Below is a small trained network, with its code and all its weights. Each question gives an input and a class and asks what happens when units are switched off, that is, made to give their printed mean instead of their output.

import numpy as np


def w(rows, s, z=0):
    codes = np.array(rows[::2]) - 128.0
    scale = np.full(codes.shape[1], s)
    scale[-1] = z or s
    return codes * scale


def f(y):
    return y / 2 * (1 + np.tanh(0.7978845608 * (y + 0.044715 * y**3)))


def log_softmax(a):
    a = a - a.max(-1, keepdims=True)
    return a - np.log(np.exp(a).sum(-1, keepdims=True))


def net(x, mask):
    res = np.array(x, float).reshape(1, 4) / 4 @ E
    y = f(res @ A[0][:, :-1].T + A[0][:, -1])
    res = res + np.where(mask, y, B[0][:, -1]) @ B[0][:, :-1]
    return log_softmax(res[-1] @ U[:, :-1].T + U[:, -1])


A, B = {}, {}
E = w([
[78,117,111,105,32,209],'x0',
[211,126,70,69,114,181],'x1',
[147,194,1,207,88,133],'x2',
[101,177,156,34,31,49],'x3',
],0.0098)
A[0] = w([
[101,12,105,177,195,142,214],'n0',
[71,62,203,128,153,64,197],'n1',
[106,197,49,81,81,151,236],'n2',
[90,155,66,148,151,92,123],'n3',
[82,130,149,217,135,99,110],'n4',
[243,96,92,109,112,105,230],'n5',
[142,90,105,165,198,182,175],'n6',
[154,65,93,172,216,151,186],'n7',
[173,230,119,97,137,70,121],'n8',
[147,167,120,187,95,94,182],'n9',
[57,171,115,152,6,188,149],'n10',
[125,185,152,92,205,125,227],'n11',
[193,130,93,74,130,4,181],'n12',
[152,233,165,200,156,143,142],'n13',
[161,170,138,222,107,78,196],'n14',
[163,71,105,148,233,157,155],'n15',
[161,109,139,174,165,146,187],'n16',
[48,214,180,103,89,44,254],'n17',
[151,81,144,139,170,181,169],'n18',
[176,100,137,61,131,171,141],'n19',
[125,142,83,176,48,121,165],'n20',
[131,105,120,152,141,102,153],'n21',
[160,226,96,62,77,133,205],'n22',
[211,98,141,65,113,168,212],'n23',
[94,123,190,58,100,169,172],'n24',
[150,137,97,3,111,139,165],'n25',
],0.011,0.0042)
B[0] = w([
[210,123,111,163,175,217,211],'n0',
[126,84,113,71,231,79,228],'n1',
[55,144,195,144,62,105,211],'n2',
[142,143,79,133,131,78,158],'n3',
[123,169,149,147,161,128,177],'n4',
[138,149,209,45,75,153,182],'n5',
[161,115,141,152,165,179,200],'n6',
[188,148,174,164,130,150,215],'n7',
[124,102,85,63,81,73,173],'n8',
[153,142,64,148,66,106,168],'n9',
[70,85,183,173,94,75,219],'n10',
[197,72,95,49,167,157,176],'n11',
[150,96,69,19,90,124,195],'n12',
[188,186,114,98,119,131,169],'n13',
[210,153,74,164,122,71,184],'n14',
[204,116,127,152,182,172,211],'n15',
[199,124,118,173,123,180,178],'n16',
[94,86,80,109,181,49,250],'n17',
[186,78,185,125,131,254,176],'n18',
[126,176,184,78,130,169,170],'n19',
[54,114,153,211,87,58,185],'n20',
[175,176,87,116,158,152,145],'n21',
[91,169,174,134,19,67,208],'n22',
[34,232,251,61,154,211,188],'n23',
[62,95,190,133,190,125,204],'n24',
[139,202,177,102,131,90,199],'n25',
],0.0067,0.014)
U = w([
[125,80,159,76,225,78,174],'0',
[76,79,163,233,44,39,86],'1',
[216,73,174,112,173,233,159],'2',
[209,239,77,143,137,123,161],'3',
[119,246,185,88,66,112,147],'4',
[176,160,83,64,31,62,2],'5',
],0.011,0.00098)

Each question gives the input, the list of numbers given to net, and the class t.
The units are the neurons (one row each of A and B). Each row of codes is followed by its name. A weight is (code - 128) times the scale printed after its matrix; where a second scale follows, it is the last column's (A, B and U).
mask holds one flag per neuron, in row order. A switched-off neuron (its flag False) gives its mean, the last column of its row in B, instead of its output. The means were averaged over made-up inputs and are rounded, as every weight is.
A unit's drop is (log p(t) with every unit on - log p(t) with that unit switched off) / (log p(t) with every unit on - log p(t) with every unit switched off).
The circuit of an input: a set's keep is (log p(t) with only the set's units on - log p(t) with every unit switched off) / (log p(t) with every unit on - log p(t) with every unit switched off). Starting from the 12 units with the biggest drops (on a tie, the unit counted first), units are removed one at a time, each time the one whose removal leaves the highest keep (on an exact tie, the one counted first), for as long as the keep stays at least 0.8.
units of the circuit, in order: the units of the circuit, biggest drop first
top k neurons: the k neurons with the biggest drops, biggest first
drop of u: that unit's drop, to one decimal
input [-8,2,-2,5], class 5: units of the circuit, in order : n12; n8
input [7,8,-7,-2], class 4: units of the circuit, in order : n23; n25
input [8,5,0,1], class 4: units of the circuit, in order : n23
input [-5,5,6,-5], class 2: top 3 neurons : n6; n15; n5
input [-7,7,6,-4], class 2: top 3 neurons : n5; n15; n6
input [-2,-7,6,8], class 1: top 2 neurons : n20; n10
input [-6,5,-2,3], class 5: top 2 neurons : n12; n8
input [-1,-7,1,5], class 0: top 2 neurons : n1; n17
input [5,-1,-3,2], class 1: top 2 neurons : n10; n11
input [-6,-4,3,1], class 3: drop of n10 : 0.2
input [1,-7,5,-3], class 3: drop of n24 : 0.1
input [-2,2,-1,8], class 5: drop of n17 : 0.5
